Here is a tiny trained network, its code and every weight. The questions are about switching its units off for an input and a class, where a switched-off unit gives its printed mean instead of its output.

import numpy as np


def w(rows, s, z=0):
    codes = np.array(rows[::2]) - 128.0
    scale = np.full(codes.shape[1], s)
    scale[-1] = z or s
    return codes * scale


def f(y):
    return np.maximum(y, 0)


def log_softmax(a):
    a = a - a.max(-1, keepdims=True)
    return a - np.log(np.exp(a).sum(-1, keepdims=True))


def net(x, mask):
    res = np.array(x, float).reshape(1, 8) / 4 @ E
    y = f(res @ A[0][:, :-1].T + A[0][:, -1])
    res = res + np.where(mask, y, B[0][:, -1]) @ B[0][:, :-1]
    return log_softmax(res[-1] @ U[:, :-1].T + U[:, -1])


A, B = {}, {}
E = w([
[147,141,96,33,140],'x0',
[104,197,77,160,128],'x1',
[129,126,128,127,128],'x2',
[128,129,127,127,128],'x3',
[199,122,102,156,150],'x4',
[98,78,68,131,103],'x5',
[155,116,132,122,2],'x6',
[128,127,128,128,128],'x7',
],0.0094)
A[0] = w([
[121,101,175,187,103,119],'n0',
[144,129,119,108,54,3],'n1',
[109,103,120,135,180,21],'n2',
[59,141,138,136,117,147],'n3',
[106,65,61,120,156,128],'n4',
[218,105,89,183,131,102],'n5',
[151,141,89,52,111,86],'n6',
[122,76,45,124,99,85],'n7',
[129,124,140,184,146,97],'n8',
[175,50,204,131,157,145],'n9',
[114,170,109,147,90,48],'n10',
[209,126,99,127,149,69],'n11',
[132,237,188,125,148,92],'n12',
[95,65,63,144,110,99],'n13',
[114,112,116,124,183,55],'n14',
[93,90,136,211,153,87],'n15',
[159,124,88,132,171,63],'n16',
[138,117,130,139,111,80],'n17',
[196,122,100,143,106,115],'n18',
[170,227,192,113,81,138],'n19',
[75,138,182,223,124,104],'n20',
[52,103,84,116,102,83],'n21',
[135,19,151,91,133,223],'n22',
[83,150,138,96,118,60],'n23',
[102,154,144,115,176,60],'n24',
[91,116,54,138,105,152],'n25',
[87,156,117,115,215,48],'n26',
[162,169,168,127,30,30],'n27',
[81,88,165,149,226,66],'n28',
[153,138,99,56,155,62],'n29',
[156,144,172,115,135,173],'n30',
[127,173,55,71,151,133],'n31',
[93,140,128,37,127,102],'n32',
[134,230,52,172,134,210],'n33',
[109,74,124,214,116,73],'n34',
[98,125,168,100,129,118],'n35',
[125,115,145,115,73,55],'n36',
[12,174,205,80,95,119],'n37',
[186,114,111,148,167,120],'n38',
[193,159,98,148,142,130],'n39',
[112,114,71,143,172,57],'n40',
[93,170,96,177,103,159],'n41',
],0.011,0.0051)
B[0] = w([
[140,132,137,50,118,194],'n0',
[64,98,138,177,68,165],'n1',
[83,108,143,170,82,146],'n2',
[116,128,74,110,167,181],'n3',
[137,121,198,155,169,177],'n4',
[26,141,121,85,178,191],'n5',
[164,142,150,45,77,189],'n6',
[148,127,196,152,147,181],'n7',
[137,116,147,79,91,171],'n8',
[192,161,36,205,128,216],'n9',
[127,104,94,166,90,149],'n10',
[64,156,126,80,170,163],'n11',
[168,109,194,171,158,204],'n12',
[119,140,217,176,170,179],'n13',
[95,122,151,155,79,155],'n14',
[162,140,158,62,118,194],'n15',
[106,134,143,114,123,152],'n16',
[114,118,149,125,113,136],'n17',
[58,110,93,93,150,174],'n18',
[161,84,190,188,162,211],'n19',
[167,150,161,24,86,226],'n20',
[110,114,135,165,181,171],'n21',
[207,124,20,184,138,243],'n22',
[101,141,115,108,142,145],'n23',
[100,100,133,146,110,164],'n24',
[159,101,158,156,158,189],'n25',
[81,76,147,165,55,195],'n26',
[55,80,147,152,53,190],'n27',
[86,78,133,166,56,208],'n28',
[157,165,163,68,75,174],'n29',
[158,111,164,155,154,184],'n30',
[179,113,121,85,83,200],'n31',
[143,140,133,73,109,188],'n32',
[200,122,7,194,123,255],'n33',
[155,148,150,68,114,187],'n34',
[131,142,105,140,164,158],'n35',
[96,117,133,164,96,162],'n36',
[59,159,58,83,227,220],'n37',
[69,128,113,92,172,173],'n38',
[83,126,111,85,175,179],'n39',
[115,144,147,177,116,156],'n40',
[186,113,74,141,124,201],'n41',
],0.017,0.0073)
U = w([
[169,89,119,87,140,254],'0',
[203,163,49,140,103,42],'1',
[68,121,153,129,32,54],'2',
[197,69,233,118,212,52],'3',
[185,204,150,2,56,82],'4',
[46,172,82,50,195,72],'5',
[166,143,120,104,129,207],'6',
[162,174,125,109,122,245],'7',
],0.0068,0.0076)

Each question gives the input, the list of numbers given to net, and the class t.
The units are the neurons (one row each of A and B). Each row of codes is followed by its name. A weight is (code - 128) times the scale printed after its matrix; where a second scale follows, it is the last column's (A, B and U).
mask holds one flag per neuron, in row order. A switched-off neuron (its flag False) gives its mean, the last column of its row in B, instead of its output. The means were averaged over made-up inputs and are rounded, as every weight is.
A unit's drop is (log p(t) with every unit on - log p(t) with that unit switched off) / (log p(t) with every unit on - log p(t) with every unit switched off).
The circuit of an input: a set's keep is (log p(t) with only the set's units on - log p(t) with every unit switched off) / (log p(t) with every unit on - log p(t) with every unit switched off). Starting from the 12 units with the biggest drops (on a tie, the unit counted first), units are removed one at a time, each time the one whose removal leaves the highest keep (on an exact tie, the one counted first), for as long as the keep stays at least 0.8.
units of the circuit, in order: the units of the circuit, biggest drop first
most important unit: the unit with the biggest drop
k most important neurons: the k neurons with the biggest drops, biggest first
input [2,2,0,0,5,-6,5,5], class 3: most important unit	n19
input [0,3,-5,5,-2,3,-7,0], class 2: units of the circuit, in order	(n26, n28)
input [-8,5,3,0,-7,7,6,5], class 4: 2 most important neurons	(n20, n34)
input [2,-1,-5,-4,2,7,-5,-2], class 3: units of the circuit, in order	(n4, n13)
input [-3,-5,-3,-1,5,-4,-1,-3], class 1: 2 most important neurons	(n9, n22)
input [-3,-4,3,6,-5,-7,2,-4], class 3: 2 most important neurons	(n19, n33)
input [-6,2,4,6,-4,4,-7,2], class 2: units of the circuit, in order	(n28, n26)
input [7,3,2,6,2,-4,7,-4], class 2: 4 most important neurons	(n27, n1, n20, n19)
input [-7,3,-6,6,-7,7,-2,4], class 3: units of the circuit, in order	(n13, n25)
input [0,1,4,2,-6,-8,-6,-2], class 3: 2 most important neurons	(n12, n19)
input [-1,-4,8,2,-8,-5,-2,2], class 5: 2 most important neurons	(n37, n33)
input [2,0,3,6,7,6,6,-3], class 5: units of the circuit, in order	(n5, n18)
input [-1,8,4,2,-2,0,4,-4], class 1: 2 most important neurons	(n33, n41)
input [7,-2,-5,2,-8,-3,-1,-3], class 5: most important unit	n37
input [0,3,-5,6,6,1,6,1], class 2: units of the circuit, in order	(n27, n22)
input [4,3,6,5,-4,-4,7,-1], class 2: 3 most important neurons	(n27, n1, n22)
input [7,-3,0,-4,0,3,2,-4], class 4: units of the circuit, in order	(n6, n29)
input [8,4,5,1,-3,8,5,4], class 3: units of the circuit, in order	(n7, n13)
input [5,-6,5,6,-7,-6,-8,6], class 2: units of the circuit, in order	(n28, n26)
input [-4,3,-7,5,8,-5,-3,-4], class 5: most important unit	n5
input [1,-5,5,-5,4,-1,0,2], class 1: units of the circuit, in order	(n9, n22)
input [-8,5,-3,-3,8,6,7,2], class 4: 4 most important neurons	(n34, n20, n0, n15)
input [0,-7,-7,6,4,3,-2,0], class 1: 2 most important neurons	(n22, n9)
input [-4,7,8,1,4,-8,-6,-1], class 3: 4 most important neurons	(n12, n22, n9, n19)
